Below is a small trained network, with its code and all its weights. Each question gives an input and a class and asks what happens when units are switched off, that is, made to give their printed mean instead of their output.

import numpy as np


def w(rows, s, z=0):
    codes = np.array(rows[::2]) - 128.0
    scale = np.full(codes.shape[1], s)
    scale[-1] = z or s
    return codes * scale


def f(y):
    return y / 2 * (1 + np.tanh(0.7978845608 * (y + 0.044715 * y**3)))


def log_softmax(a):
    a = a - a.max(-1, keepdims=True)
    return a - np.log(np.exp(a).sum(-1, keepdims=True))


def net(x, mask):
    res = np.array(x, float).reshape(1, 6) / 4 @ E
    y = f(res @ A[0][:, :-1].T + A[0][:, -1])
    res = res + np.where(mask, y, B[0][:, -1]) @ B[0][:, :-1]
    return log_softmax(res[-1] @ U[:, :-1].T + U[:, -1])


A, B = {}, {}
E = w([
[125,188,25,181,136,221],'x0',
[219,131,134,45,136,120],'x1',
[208,24,72,196,43,58],'x2',
[97,156,58,58,34,129],'x3',
[242,70,206,167,148,254],'x4',
[14,58,43,50,193,154],'x5',
],0.0081)
A[0] = w([
[140,136,202,180,136,147,4],'n0',
[115,62,166,187,21,186,158],'n1',
[104,141,120,35,140,96,144],'n2',
[171,95,187,128,108,110,58],'n3',
[109,85,5,178,113,110,246],'n4',
[138,146,140,172,53,88,85],'n5',
],0.018,0.0039)
B[0] = w([
[131,169,251,156,135,108,207],'n0',
[157,140,154,79,204,63,226],'n1',
[114,162,114,88,123,162,212],'n2',
[179,120,103,153,100,84,204],'n3',
[110,174,170,112,153,167,249],'n4',
[80,143,88,102,86,82,205],'n5',
],0.021,0.016)
U = w([
[92,141,78,207,89,106,2],'0',
[186,128,67,72,159,198,100],'1',
[2,217,132,38,216,132,226],'2',
[193,133,143,150,145,38,165],'3',
[55,180,29,151,5,45,81],'4',
[57,124,117,223,21,122,8],'5',
[125,182,232,202,168,141,136],'6',
],0.0079,0.0052)

Each question gives the input, the list of numbers given to net, and the class t.
The units are the neurons (one row each of A and B). Each row of codes is followed by its name. A weight is (code - 128) times the scale printed after its matrix; where a second scale follows, it is the last column's (A, B and U).
mask holds one flag per neuron, in row order. A switched-off neuron (its flag False) gives its mean, the last column of its row in B, instead of its output. The means were averaged over made-up inputs and are rounded, as every weight is.
A unit's drop is (log p(t) with every unit on - log p(t) with that unit switched off) / (log p(t) with every unit on - log p(t) with every unit switched off).
The circuit of an input: a set's keep is (log p(t) with only the set's units on - log p(t) with every unit switched off) / (log p(t) with every unit on - log p(t) with every unit switched off). Starting from all 6 units, units are removed one at a time, each time the one whose removal leaves the highest keep (on an exact tie, the one counted first), for as long as the keep stays at least 0.8.
circuit, biggest first: the units of the circuit, biggest drop first
most important unit: the unit with the biggest drop
top k neurons: the k neurons with the biggest drops, biggest first
drop of u: that unit's drop, to one decimal
input [2,3,7,-1,-6,-7], class 4: circuit, biggest first	[n5]
input [-1,-2,5,8,-2,-8], class 4: top 2 neurons	[n5 n0]
input [-3,-7,6,8,-4,-8], class 2: top 2 neurons	[n1 n4]
input [-2,-7,0,3,7,3], class 3: top 4 neurons	[n4 n2 n1 n5]
input [-4,8,-2,5,0,-2], class 4: top 3 neurons	[n4 n1 n0]
input [-2,4,-6,-3,-1,-3], class 6: circuit, biggest first	[n5 n1]
input [-8,5,1,-5,-5,-8], class 4: top 2 neurons	[n5 n1]
input [-2,5,1,-2,7,-4], class 3: top 3 neurons	[n3 n4 n1]
input [1,5,8,-2,-2,-2], class 4: top 3 neurons	[n5 n0 n3]
input [-6,-7,6,-3,-1,0], class 3: top 3 neurons	[n3 n2 n1]
input [-3,-4,4,-4,-2,-6], class 3: top 2 neurons	[n1 n0]
input [-1,3,-1,-4,0,0], class 6: top 3 neurons	[n5 n1 n3]
input [-1,8,-6,1,4,-5], class 6: top 2 neurons	[n0 n1]
input [8,-2,2,6,6,-6], class 2: most important unit	n3
input [7,0,-7,4,-4,-7], class 4: drop of n4	0.6
input [-2,-5,-3,-8,1,0], class 6: drop of n0	0.0
input [-4,5,2,-6,1,-2], class 3: drop of n3	1.4
